Here is a tiny trained network, its code and every weight. The questions are about switching its units off for an input and a class, where a switched-off unit gives its printed mean instead of its output.

import numpy as np


def w(rows, s, z=0):
    codes = np.array(rows[::2]) - 128.0
    scale = np.full(codes.shape[1], s)
    scale[-1] = z or s
    return codes * scale


def f(y):
    return np.maximum(y, 0)


def log_softmax(a):
    a = a - a.max(-1, keepdims=True)
    return a - np.log(np.exp(a).sum(-1, keepdims=True))


def net(x, mask):
    res = np.array(x, float).reshape(1, 5) / 4 @ E
    y = f(res @ A[0][:, :-1].T + A[0][:, -1])
    res = res + np.where(mask, y, B[0][:, -1]) @ B[0][:, :-1]
    return log_softmax(res[-1] @ U[:, :-1].T + U[:, -1])


A, B = {}, {}
E = w([
[176,196,49],'x0',
[128,128,128],'x1',
[248,113,154],'x2',
[127,40,66],'x3',
[128,127,130],'x4',
],0.012)
A[0] = w([
[51,148,120,220],'N0',
[143,97,56,94],'N1',
[108,2,143,163],'N2',
[158,46,46,153],'N3',
[120,74,74,217],'N4',
[59,58,26,139],'N5',
[107,61,224,254],'N6',
[175,93,106,172],'N7',
[27,88,232,199],'N8',
[66,182,137,232],'N9',
[120,186,131,223],'N10',
],0.012,0.0046)
B[0] = w([
[42,126,77,218],'N0',
[149,64,177,193],'N1',
[74,36,127,229],'N2',
[212,31,177,243],'N3',
[109,15,81,213],'N4',
[200,102,31,235],'N5',
[2,109,198,247],'N6',
[161,128,208,205],'N7',
[14,80,136,255],'N8',
[78,215,111,225],'N9',
[118,210,89,206],'N10',
],0.0096,0.0095)
U = w([
[82,143,146,154],'0',
[111,69,95,3],'1',
[123,194,88,133],'2',
[160,92,54,217],'3',
[121,148,255,150],'4',
[136,67,175,114],'5',
[238,197,101,107],'6',
[199,90,152,159],'7',
],0.015,0.005)

Each question gives the input, the list of numbers given to net, and the class t.
The units are the neurons (one row each of A and B). Each row of codes is followed by its name. A weight is (code - 128) times the scale printed after its matrix; where a second scale follows, it is the last column's (A, B and U).
mask holds one flag per neuron, in row order. A switched-off neuron (its flag False) gives its mean, the last column of its row in B, instead of its output. The means were averaged over made-up inputs and are rounded, as every weight is.
A unit's drop is (log p(t) with every unit on - log p(t) with that unit switched off) / (log p(t) with every unit on - log p(t) with every unit switched off).
The circuit of an input: a set's keep is (log p(t) with only the set's units on - log p(t) with every unit switched off) / (log p(t) with every unit on - log p(t) with every unit switched off). Starting from all 11 units, units are removed one at a time, each time the one whose removal leaves the highest keep (on an exact tie, the one counted first), for as long as the keep stays at least 0.8.
units of the circuit, in order: the units of the circuit, biggest drop first
k most important neurons: the k neurons with the biggest drops, biggest first
drop when u is switched off: that unit's drop, to one decimal
input [-3,-1,5,0,-7], class 4: 2 most important neurons	(N5; N4)
input [-7,-5,6,-3,0], class 4: units of the circuit, in order	(N6)
input [-1,-2,3,-2,3], class 4: units of the circuit, in order	(N5; N4)
input [2,-1,7,-5,2], class 6: units of the circuit, in order	(N6; N8)
input [-1,6,1,-1,8], class 4: units of the circuit, in order	(N5; N4)
input [1,-3,-4,2,-1], class 3: units of the circuit, in order	(N6; N5)
input [4,7,-6,1,7], class 3: 3 most important neurons	(N5; N6; N4)
input [1,-6,8,5,0], class 7: units of the circuit, in order	(N8; N3)
input [2,-3,4,0,0], class 6: units of the circuit, in order	(N6; N8; N2)
input [2,-8,-5,2,5], class 3: units of the circuit, in order	(N5; N6)
input [-1,-5,-1,0,4], class 0: units of the circuit, in order	(N3; N5)
input [1,7,4,4,-1], class 7: 2 most important neurons	(N8; N6)
input [-4,7,0,-4,-6], class 0: 3 most important neurons	(N3; N7; N8)
input [2,-2,-1,7,8], class 3: units of the circuit, in order	(N5)
input [6,4,-8,0,4], class 2: 2 most important neurons	(N9; N3)
input [-3,7,6,0,-1], class 4: 3 most important neurons	(N5; N4; N6)
input [6,-2,-5,-3,8], class 2: drop when N3 is switched off	0.0
input [-8,5,0,0,-1], class 0: drop when N3 is switched off	0.4
input [1,6,1,3,-7], class 7: drop when N6 is switched off	0.2
input [1,-6,3,-7,3], class 6: drop when N8 is switched off	0.3
input [-3,2,0,-1,0], class 0: most important neuron	(N3)
input [2,3,3,-3,-6], class 6: 2 most important neurons	(N6; N8)
